Below is a small trained network, with its code and all its weights. Each question gives an input and a class and asks what happens when units are switched off, that is, made to give their printed mean instead of their output.

import numpy as np


def w(rows, s, z=0):
    codes = np.array(rows[::2]) - 128.0
    scale = np.full(codes.shape[1], s)
    scale[-1] = z or s
    return codes * scale


def norm(h):
    return h / np.sqrt((h * h).mean(-1, keepdims=True) + 1e-5)


def f(y):
    return y / 2 * (1 + np.tanh(0.7978845608 * (y + 0.044715 * y**3)))


def log_softmax(a):
    a = a - a.max(-1, keepdims=True)
    return a - np.log(np.exp(a).sum(-1, keepdims=True))


def net(x, mask):
    res = np.array(x, float).reshape(1, 6) / 4 @ E
    u = 0
    for l in range(2):
        y = f(norm(res) @ A[l][:, :-1].T + A[l][:, -1])
        res = res + np.where(mask[u : u + 3], y, B[l][:, -1]) @ B[l][:, :-1]
        u += 3
    return log_softmax(norm(res)[-1] @ U[:, :-1].T + U[:, -1])


A, B = {}, {}
E = w([
[13,21,135,119,72,130,174],'x0',
[153,109,107,246,216,202,78],'x1',
[160,155,215,87,201,44,178],'x2',
[64,108,175,184,129,137,69],'x3',
[162,78,141,124,90,183,177],'x4',
[147,96,48,124,70,1,187],'x5',
],0.0034)
A[0] = w([
[68,144,160,224,140,2,97,5],'0.n1',
[205,60,154,181,203,174,240,14],'0.n2',
[136,252,114,58,130,68,119,3],'0.n3',
],0.0074,0.0048)
B[0] = w([
[181,54,156,122,72,30,16,181],'0.n1',
[200,24,139,85,163,149,186,211],'0.n2',
[89,152,56,1,209,119,125,255],'0.n3',
],0.0074,0.0017)
A[1] = w([
[107,172,244,53,76,126,175,26],'1.n1',
[94,128,104,141,81,14,226,16],'1.n2',
[217,190,56,115,61,108,165,2],'1.n3',
],0.011,0.004)
B[1] = w([
[105,140,244,81,63,149,128,238],'1.n1',
[77,150,76,201,193,69,223,254],'1.n2',
[235,147,72,86,14,177,62,199],'1.n3',
],0.011,0.0041)
U = w([
[211,168,45,95,5,165,110,152],'0',
[120,65,147,164,107,21,30,47],'1',
[62,148,255,65,41,147,151,189],'2',
[134,222,112,6,176,77,115,75],'3',
[169,214,173,202,211,156,72,63],'4',
[59,126,68,174,107,52,246,248],'5',
[201,26,153,112,179,179,209,61],'6',
[15,76,94,206,86,249,71,134],'7',
],0.0097,0.0017)

Each question gives the input, the list of numbers given to net, and the class t.
The units are the neurons (one row each of A and B). Each row of codes is followed by its name. A weight is (code - 128) times the scale printed after its matrix; where a second scale follows, it is the last column's (A, B and U).
mask holds one flag per neuron, layer by layer. A switched-off neuron (its flag False) gives its mean, the last column of its row in B, instead of its output. The means were averaged over made-up inputs and are rounded, as every weight is.
A unit's drop is (log p(t) with every unit on - log p(t) with that unit switched off) / (log p(t) with every unit on - log p(t) with every unit switched off).
unit that matters most: the unit with the biggest drop
k most important neurons: the k neurons with the biggest drops, biggest first
top k neurons in layer l: the k neurons of layer l with the biggest drops, biggest first
drop when u is switched off: that unit's drop, to one decimal
input [-6,7,3,3,0,8], class 1: unit that matters most => 0.n1
input [-3,4,8,5,4,7], class 1: 3 most important neurons => [0.n1, 1.n2, 0.n3]
input [-3,3,-2,-3,4,-3], class 6: 2 most important neurons => [0.n2, 1.n3]
input [2,4,8,-7,-2,-7], class 6: top 2 neurons in layer 1 => [1.n1, 1.n2]
input [1,1,0,2,5,-3], class 6: 2 most important neurons => [0.n2, 1.n1]
input [5,7,0,2,2,4], class 6: 2 most important neurons => [0.n2, 1.n2]
input [-7,2,6,8,2,3], class 1: 2 most important neurons => [0.n1, 1.n2]
input [-7,7,4,-6,3,7], class 0: drop when 0.n2 is switched off => -0.1
input [-1,-1,8,7,-3,4], class 1: drop when 0.n1 is switched off => 1.9
input [2,8,-1,-3,4,-4], class 6: drop when 0.n2 is switched off => 1.0
input [-2,4,-1,3,-4,6], class 1: drop when 0.n1 is switched off => 0.9
